Each row of numbers belongs to one of the things below and depends on some of the facts about them. Some rows are named. Which thing is each other row?

Some facts about the things:
dride μ gogim; drinikan μ dredran; drinikan μ moros; drinikan μ flegrum; drinikan μ tava; stebaze μ buklus
stebaze μ gutrok; stebaze μ troflol; stebaze μ bule; stebaze μ stuke; drededak μ batror; drededak μ groflite
drededak μ fuvos; pleflim μ gubrur; pleflim μ babrer; pleflim μ gogim; greflas μ valik; greflas μ losar
foplabik μ sinas; foplabik μ stubo; foplabik μ moros; foplabik μ vitok; nonus μ buklus; troflok μ brustuplam
tave μ brebun; tave μ kevan; zafer μ vumin; zafer μ zofeklur; truzikes μ buklus; truzikes μ fligor
truzikes μ niske; truzikes μ kofle; truzikes μ fepe; truzikes μ plalatur; dribe μ saflek; dribe μ stubo
dribe μ gutrok; dribe μ vabal; dribe μ babrer; dribe μ bretum; dribe μ drilar; droper μ vabal
groskor μ stoplezim; groskor μ lemapla; groskor μ babrer; groskor μ bretum; groskor μ groflite; groskor μ tatemik
radror μ meregro; radror μ luklu; gronor μ sinas; vobro μ plobrol; vobro μ vumin; vobro μ greskivi
skugu μ trofes; skugu μ gisi; skugu μ roplaplo; taplum μ skigres; taplum μ grovum; taplum μ trofes
taplum μ rofi; taplum μ lemapla; taplum μ broplu; taplum μ kofle; taplum μ ditri; lanor μ dredran
lanor μ trofes; lanor μ losar; lanor μ zabus; vogron μ vaske; vogron μ meregro; vogron μ brifun
vogron μ loba; vogron μ plidrem; skasuval μ levim; zope μ fluzol; zope μ stubo; rikli μ fluzol
rikli μ sufostam; nifla μ grovum; nifla μ muklar; grazon μ feklir; grazon μ zabus; grazon μ plalatur
grazon μ zofeklur; draster μ gaten; skise μ groflite; skise μ riten; gofel μ vuflek; gofel μ valik
gofel μ sinas; skikis μ gatro; skikis μ brifun; draga μ vaske; draga μ muklar; draga μ skoga
draga μ gogim; febris μ vuflek; febris μ buklus; febris μ ditri; dedroskol μ meregro; dedroskol μ grovum
dedroskol μ stoklus; dedroskol μ broplu; dedroskol μ vitok; tonim μ fluzol; tonim μ bretum; tonim μ tatemik
klagra μ fluzol; klagra μ zofeklur; robefem μ buklus; robefem μ stinek; kipleklak μ stoklus; sidri μ rofi
sidri μ sufostam; flivolal μ grovum; flivolal μ stubo; flivolal μ pite; flivolal μ kofle; flivolal μ sufostam
flivolal μ levim; flivolal μ drinul; skodresik μ nibu; skodresik μ zabus; brafli μ grovum; brafli μ batror
brafli μ flegrum; brafli μ skabrin; sufostam κ sibun; riten κ dodin; roplaplo κ pavas; gutrok κ greflum
drinikan κ tratom; plalatur κ skoga; levim κ flegrum; drededak κ lemapla; muklar κ fuvos; sabro κ vaske
pleflim κ zofeklur; kevan κ nonus; greflas κ saplal; sugu κ troflol; driler κ klaral; bretum κ dride
tenas κ klaral; foplabik κ troflol; stoklus κ vaske; tesko κ kipleklak; troflok κ plidrem; drinul κ plidrem
nogem κ grefe; saflek κ troflol; brifun κ greflum; damogrul κ brebun; kofle κ brustuplam; zafer κ gofel
nibu κ gisi; stoplezim κ niske; groklis κ gisi; truzikes κ vuflek; gogim κ fuvos; trofes κ plidrem
dribe κ tava; droper κ klaral; groskor κ gubrur; vobrin κ plidrem; stubo κ nonus; skostebras κ zofeklur
radror κ lanor; voruta κ ditri; dastin κ skigres; tatemik κ guflen; gronor κ vaske; dredran κ guflen
bule κ pavas; losar κ loba; gaten κ flegrum; taplum κ rofi; granom κ dride; zabus κ broplu
plede κ loba; babrer κ feklir; vogron κ ketras; gatro κ pite; skasuval κ brustuplam; zope κ groflegren
rikli κ gofel; luklu κ drilar; nifla κ braskugi; buklus κ zofeklur; fligor κ troflol; totak κ nonus
grazon κ ditri; draster κ ditri; groflite κ pavas; skise κ rofi; batror κ dride; sinas κ tave
skikis κ vitok; febris κ skugu; vumin κ grefe; moros κ keskun; munul κ skigres; fluzol κ flige
meregro κ rofi; gudom κ tave; stinek κ plobrol; tonim κ skigres; klagra κ tave; robefem κ plobrol
zokluk κ saplal; riflo κ gofel; skabrin κ dodin; valik κ segrol; gabomar κ dride; sidri κ kipleklak
fepe κ groflegren; stuke κ draga; flivolal κ kipleklak; skodresik κ grovum; brafli κ groflegren; greskivi κ plobrol
keskun π stoplezim; keskun π bule; dride π meregro; riten π vitok; riten π tenas; riten π fepe
riten π klagra; roplaplo π draga; roplaplo π fligor; segrol π brifun; segrol π tenas; segrol π plidrem
grovum π pleflim; feklir π totak; muklar π tonim; brustuplam π taplum; brustuplam π skoga; drinul π totak
drinul π kofle; drinul π bule; drinul π zope; nogem π lemapla; nogem π troflol; nogem π tonim
saflek π zafer; saflek π driler; saflek π granom; nibu π klaral; nibu π drinikan; nibu π bretum
gogim π driler; droper π drededak; droper π flegrum; skostebras π sinas; skostebras π greflas; skostebras π sabro
niske π kofle; niske π groklis; voruta π saplal; voruta π vumin; voruta π riflo; voruta π kevan
dastin π stinek; dastin π stebaze; pite π vumin; pite π kipleklak; pite π groflegren; tatemik π brifun
vobro π meregro; vobro π lanor; vobro π flegrum; vobro π nifla; pavas π zope; flige π meregro
flige π sibun; ditri π valik; ditri π gubrur; ditri π troflok; ditri π foplabik; skugu π gubrur
skugu π stuke; losar π driler; babrer π batror; babrer π sibun; babrer π fepe; dodin π vogron
dodin π skabrin; dodin π klagra; rikli π gronor; rikli π vumin; rikli π damogrul; rikli π flegrum
luklu π gubrur; luklu π guflen; buklus π batror; grazon π groflite; grazon π greflum; draster π stoplezim
draster π gubrur; vaske π draga; vaske π flegrum; skikis π draga; skigres π groflite; skigres π driler
febris π plidrem; rofi π nonus; moros π brebun; moros π granom; robefem π braskugi; robefem π vumin
robefem π fluzol; zokluk π lemapla; zokluk π brafli; zokluk π klagra; gabomar π gudom; gabomar π gofel
gabomar π damogrul; gabomar π vitok; ketras π troflol; ketras π zofeklur

Named rows:
vabal: [-3 -1  3 -3 -2 -1 -1  4  0  2 -3 -2  2 -3 -3 -2 -4  4  5  6 -8  6  6 -2
 -1  1  2 -6  5 -2  2  4 -1  5  2 -4  1 -1  7  5 -2]
droper: [ -2   2  -2   2   4   2   2   5  -1  -9  -9  -2  -5   2   0  -1   2   2
  -1  -6   3   0   9 -12  -7  -5   9  -3  -8   5  -1  -3   4  -7   4  -2
   0   6   3  -7   5]
drededak: [ -3  -1   1   1   3   4   1  -3   0  -4  -6   1  -5   4  -2  -2   2   1
   0  -4   4   1   7 -11  -7  -1   5  -6  -6   3  -3  -4   6  -5   5  -5
   1   6   1  -9   4]
driler: [ -3  -5   2   4   0   1   1  -5  -8   7   1   2  -2   1   0  -1  -2  -2
   0   5   0   3   4  -9 -10  -1  -1  -9  -1  -2   3  -3   3   1   3   3
  -1   3  -7  -1  -3]
gogim: [-1 -2  3  2 -1 -1 -2  7 -8  5 -4 -6 -1 -3  1 -2 -3  1  2  4 -3  2  7 -6
 -8 -2  0 -7  0 -1  7  3 -2  5 -1  7 -4  0 -2  7 -4]
groflegren: [-1 -2  1 -4  0  5  2 -3  1 -2 -4 -1  2  1 -6 -1 -2  4  4  6 -3  3  2 -3
  1 -4  7 -3  4  2 -4  1  2  0  5 -7 -2  4  4 -4 -1]
fepe: [  0  -2  10  -4  -5   1  -4   1   2   6  -2  -1  -1   0   1  -4   2   5
   4  -3   1   4   7  -6  -3  10   1 -10  -4  -2   4  -2  -1   7   7  -4
   0  -4   3   6  -5]
sinas: [-1 -3  6 -1 -2  3 -4  4 -1  6 -2  0 -1  0 -2 -4  1  3  2  4 -1  3  8 -3
 -6  1  2 -8  0 -1  4  0  0  7  5 -1 -2  1  0  2 -6]
skostebras: [-2  1  0  0  0 -1 -3  9 -2 -2 -7 -5 -2  2  1 -2  0  6  1  1 -1  0 10 -5
 -8 -4  4 -1 -4  4  2  2  1  1  0  0  0  1 -1  1  1]
foplabik: [ -6  -1  -4   3   7   0  -5   1   0   1  -7   4  -2   5  -4 -10  -1   1
   1   1   5   2  10  -9 -17   2   1  -3  -2   5  -5   4  -3  -4   5 -12
  11   5  -5 -15   3]
zokluk: [-1  5  2 -3 -2 -2 -4  8 -1 -2 -5 -8  0  4  3 -1  3 10  2  0  2  1  7 -3
 -6  4  6  2 -6  4  2  0 -1 -1  3 -4  4 -4 -2  4 -2]
stuke: [-4 -4  6 -2 -2  2 -7  7  4  6 -3  3 -2  2 -4 -6  0  4  2  4 -4  3 11 -1
 -8  2  0 -9  1 -1  4  2  0 12  3 -4  1  2  3  2 -4]
broplu: [-2 -1  3 -3 -2 -1 -1  4  0  1 -3 -2  1 -3 -4 -3 -4  4  5  6 -8  6  5 -3
 -1  1  2 -6  5 -2  2  4 -1  5  1 -4  0 -1  7  5 -2]
gaten: [ 13  -9   0   5 -29  -7 -13  -3   6  18  17  -1 -18  -5  10   1   0  11
  14 -21 -36   2  10   3 -24  14   9  13  -1  -2 -14   4 -15  -2 -18   0
 -33  -7   4 -28 -20]
draster: [  7  -3  -9   9 -24 -11 -12   0  10   9  15   2 -22   2  10   4   0  13
   8 -23 -35   0  16   1 -33   9  13  23  -4   5 -20   2  -8 -12 -21  -5
 -24  -2   2 -40  -9]
tenas: [-2  0  6 -2 -2  1 -1 -2  1  2 -1  0 -1  4  1 -2  4  6  2 -2  4  3  5 -6
 -5  8  2 -5 -5  1  1 -4  2 -1  7 -7  4 -2 -2  1 -3]
kipleklak: [ -2   0  -4  -1   3   5   4  -7   0  -7  -4   0   0   3  -5   0  -1   3
   1   5   0   3   0  -6  -2  -5   9   0   1   4  -7  -1   6  -8   5 -10
   1   6   1 -11   3]
nifla: [ -4  -1   1   1   3   2   2  -3   1  -4  -6   2  -6   2  -1  -1   1   0
   0  -6   4   2   7 -13  -8   0   4  -7  -8   3  -2  -5   6  -6   6  -5
   2   6   3  -9   5]
feklir: [ -4   0   1  -3  -2  -1  -4  10   3   0  -4  -1   1  -3  -5  -3  -4   5
   4   7 -10   7  10   0  -4  -1   2  -5   5  -1   2   6  -1   8   0  -5
   2  -1   8   4  -1]
vumin: [  2  -8   9  -7  -2  10  -4  -3   1   5  -5  -1   0   1  -5  -7   2   3
   5   2   1  -1   3  -2   2  -3   4 -11   1   2  -1   0   0  10   8  -3
  -8   4   1  -3  -6]
vobrin: [ -3   0   7  -4   3   3 -10   2  -8   4  -3  -2  -9  -1   1   0   0   4
   6  -1  -2   1   3  -4  -8  -5   3   1  -3   3   5  -3   0   4   3  -4
   7   2   1  -2   6]

Name these rows:
No name comes twice in this set of rows, the named rows included.
[  1  -6   5  -2   2   2  -6   5  -2   7 -11  -2   0  -4  -4 -13  -3   0
   7  -2   2   3   7  -9  -7   5  -1 -13   0   1   0   9 -10   7   7  -4
   0   0   2  -2  -5] -> fligor
[ -2  -2  -1   1   5   0  -5   5  -5   4  -9  -3   0   0  -3 -10  -1   2
   5   0   4   2   7  -9 -10   3   1  -5  -1   4  -3   8  -8  -1   5  -6
   5   1  -3  -7  -1] -> sugu
[ 2 -5  6 -5 -1  7 -4  2  0  4 -6 -3  0  1 -4 -6  1  4  4  3  0  0  5 -2
  0 -3  4 -8  1  2  1  1 -1  8  5 -2 -6  3  1 -1 -5] -> fluzol
[-7  3 -3 -1  1 -3 -3 10  4 -5 -5  0 -1  1 -4 -1 -3  5  1  6 -8  6 11 -2
 -8 -3  5  0  3  1  0  5  2  2  0 -7  6  2  8 -1  4] -> keskun
[ -5   1   1  -2  -2  -4  -5  14   5  -2  -7  -2   0  -2  -4  -3  -5   7
   3   6 -11   5  13   0  -6  -2   3  -3   5   0   2   8   0   8  -2  -4
   3   0  10   5   1] -> ditri
[ -8   0   2   2  -3  -3  -1   2  -4   7   2  -6  -4   4   1  -3   1  -9
   0   5   2   2  -3  -9  -1   0  -4 -11   0  -1   3  -5   1   3  -3   4
   0   3  -4  -8  -1] -> granom
[ -5   8   3  -4  -4  -3  -3  15   3  -4  -8 -14  -4   4   4  -4   4  -1
   2  -2   3  -1   1  -5   4   0   4  -4  -5   3   1  -2  -2   1  -1  -1
   1   0   3  -7   1] -> gabomar
[ 1  1  1 -6 -1  2 -1  9  0 -4 -9 -8  2 -4 -4 -3 -4  6  6  4 -8  2  4  0
  4 -6  8 -3  5  2 -1  8 -3  5  3 -3 -6  1  8  3 -3] -> pite
[-1 -1  4 -4 -2  0  0  8  1 -4 -9 -4 -1 -6 -3 -3 -5  4  6 -2 -8  4  8 -7
  2 -2  4 -9  1 -1  1  6  0  4  2 -1 -5  0 14  5  0] -> vaske
[-6  1 -2 -1  0 -3 -1  6  3 -3 -5  0 -1  2 -4 -1 -4  6  1  6 -7  4 11 -3
 -6 -2  3 -1  3  2 -1  4  3  1 -1 -6  4  1  6  0  3] -> pavas
[ -1  -1   0  -1   3   5   2  -5   1  -5  -7   0  -3   6  -2  -2   2   3
   0  -3   5  -2   5 -10  -4  -4   6  -3  -6   7  -5  -4   7  -6   5  -6
  -1   6   0 -11   3] -> gronor
[-1 -2  7 -6 -5  1 -1 -2  2  2 -2 -2  2 -1 -3 -3 -2  6  7  1 -4  7  2 -5
  3  8  1 -8  2 -2  1  1  0  4  6 -9  2 -4  8  5 -4] -> vitok

Now the same things, written a new way:
Some things and their rows:
tesko: [  7   2   1 -11   7   2  -5  -1   2   2  -4   3  -2]
ketras: [ 6  2 -1 -2  7 -3 27 -7  2 -8 -5  5  3]
skabrin: [-4 -5  2  1 -4  4 -7  5  3  6  4 -8 -4]
brafli: [-18   8  -5   3   0   0  -8  -1 -12   0 -17   7  -4]
stoklus: [ -5  -8   3   1  -3   6  -5   6   8  10   5 -11  -4]
sinas: [  3  -8   4   0  -5   4 -13   8   5   6  17 -11  -1]
foplabik: [-15   9  -6   9  -3   0 -23  -1 -18   5 -12   9  -1]
fuvos: [-3 -9  2 -1 -5  0 -2  1  7  2 -5 -3  3]
muklar: [ -6  -4   1  10  -1   7  23   4  10   3  10 -10  -7]
riflo: [  8   2   0 -11   6   2  -4  -2   2   4  -3   4  -3]
drinikan: [-12   9  -4   2   1  -2 -14  -2 -13  -2 -12   9  -1]
meregro: [ -2 -11   2  -1  -4   5   3   6  13  11   3  -8 -10]
brebun: [ 14  -5   2 -14   5  -2   4  -5   8   0  -7   3   4]
truzikes: [ -9  11  -5   1   0  -5 -24  -2 -21  -5  -6   9   2]
skugu: [-10   7  -6   7   8  -2  16  -9 -16 -13  -9   3   9]
groklis: [  8   2   0 -10   7   1  -4  -2   2   4  -2   1  -4]
levim: [ -3  -7   3   3  -6   2 -13   7   5   6  12 -10  -2]
dastin: [ 7  7  0  0  8  1 19 -2  1 -3  3  2 -4]
granom: [ 11   7   1 -17   3  -2   7  -3  -2   0  -3  -9  -2]
gudom: [  8   2   0 -10   7   2  -6  -1   2   3  -3   4  -4]
klaral: [  7  -2   0 -12   5  -4   2  -6   4   0 -13   8   3]

Name these rows:
No name comes twice in this set of rows, the named rows included.
[ -1  -6   2  -5  -4   2   1   3   2   5  10 -22  -5] -> batror
[-16  11  -5  -6   7   2   5  -6  -5   4 -34   9  -8] -> vogron
[-16   7  -4   0   2   2  -1  -2  -7   1 -20   6  -5] -> pleflim
[ 13  -6   2 -11   2  -4  -2  -3   5  -1   1   2   6] -> plobrol
[ 3 -4  2 -9  5  6  4  1 10  9 -6 -4 -7] -> gatro
[-5  0  1 20 -1  8  1  8  6 -7 16 -8 -3] -> drinul
[ -7 -10   1  -2   6   5   7  -3   5   3 -10 -11   4] -> gubrur
[-5 -8  2 13 -8 -1 13  2  4 -5 13 -6  6] -> rofi
[  4  -7   5   8  -5   6 -28  11   9   1  19 -10  -2] -> trofes
[ 4 -3  0 10 -4 -5  8  0 -2 -8 14 -5  8] -> niske

